[[135 138 145 125 116 136 137 139 139 113 126 145 132 115]
 [121 118 119 124 134 119 140 125 122 149 109 115 124 143]
 [132 133 113 130 130 129 104 105 114 132 129 115 136 128]
 [132 128 146 123 141 133 139 135 144 141 128 141 135 142]
 [122 118 121 137 134 123 121 127 116 129 144 120 129 136]
 [140 141 125 133 126 137 122 122 123 122 134 126 141 127]]
->
[[121 118 119 124 134 119 140 125 122 149 109 115 124 143]
 [132 128 146 123 141 133 139 135 144 141 128 141 135 142]
 [140 141 125 133 126 137 122 122 123 122 134 126 141 127]]

[[128 122 147 132 143]
 [131 136 117 127 137]
 [133 134 116 101 131]
 [137 139 151 137 104]
 [135 136 119 121 122]
 [141 128 127 111 136]
 [111 139 121 128 115]
 [113 142 116 131 121]
 [146 119 137 125 142]
 [122 123 153 121 135]]
->
[[131 136 117 127 137]
 [137 139 151 137 104]
 [141 128 127 111 136]
 [113 142 116 131 121]
 [122 123 153 121 135]]

[[123 142 118 118 132 134 122 124 128 120 127 108 137 113 123 120]
 [124 149 107 113 132 139 122 123 128 119 130  99 145 106 118 114]
 [123 146 113 116 132 137 122 123 128 119 128 103 141 109 120 117]
 [123 144 115 117 133 136 122 124 128 119 128 105 140 110 121 118]]
->
[[124 149 107 113 132 139 122 123 128 119 130  99 145 106 118 114]
 [123 144 115 117 133 136 122 124 128 119 128 105 140 110 121 118]]

[[118 115 138 121 144 135 110 145 142 112 123]
 [111 140 130 114 129 110 118 118 135 143 137]
 [140 116 118 144 116 124 127 126 114 111 138]
 [136 122 123 106 150 131 122 123 121 132 112]
 [126 116 132 108 119 121 114 117 118 110 128]
 [128 139 139 124 111 132 135 129 126 142 115]
 [120 140 129 119 118 121 114 137 132 120 129]
 [126 116 139 127 137 136 147 111 119 138 115]]
->
[[111 140 130 114 129 110 118 118 135 143 137]
 [136 122 123 106 150 131 122 123 121 132 112]
 [128 139 139 124 111 132 135 129 126 142 115]
 [126 116 139 127 137 136 147 111 119 138 115]]

[[147 137 124 109 129 116 126 114 138 124 117 139]
 [135 148 109 119 144 119 143 138 129 106 127 132]
 [131 125 150 126 125 115 117 125 128 134 137 136]
 [108 114 136 148 122 145 127 138 118 139 138 113]
 [133 134 116 124 156 107 142 138 143 122 122 136]
 [118 119 128 137 122 151 131 126 125 139 130 109]]
->
[[135 148 109 119 144 119 143 138 129 106 127 132]
 [108 114 136 148 122 145 127 138 118 139 138 113]
 [118 119 128 137 122 151 131 126 125 139 130 109]]

[[124 133 131 133]
 [128 141 107 128]
 [128 119 112 132]
 [128 153 122 124]
 [132 106 134 125]
 [124 143 120 132]
 [132 101 117 128]]
->
[[128 141 107 128]
 [128 153 122 124]
 [124 143 120 132]]

[[124 124 127 122 138 115 150]
 [133 119 119 112 127 131 119]
 [123 127 125 126 129 126 129]
 [121 147 121 129 120 126 120]
 [132 120 124 114 122 130 118]
 [123 126 127 128 127 128 129]
 [135 121 130 110 120 135 108]
 [119 147 122 131 121 125 123]
 [113 131 137 116 133 111 146]
 [118 148 123 130 119 126 120]]
->
[[133 119 119 112 127 131 119]
 [121 147 121 129 120 126 120]
 [123 126 127 128 127 128 129]
 [119 147 122 131 121 125 123]
 [118 148 123 130 119 126 120]]

[[137 119 113 151 100 135 123]
 [132 138 104 127 119 152 115]
 [150 141 157 105 126 147 142]]
->
[[132 138 104 127 119 152 115]]
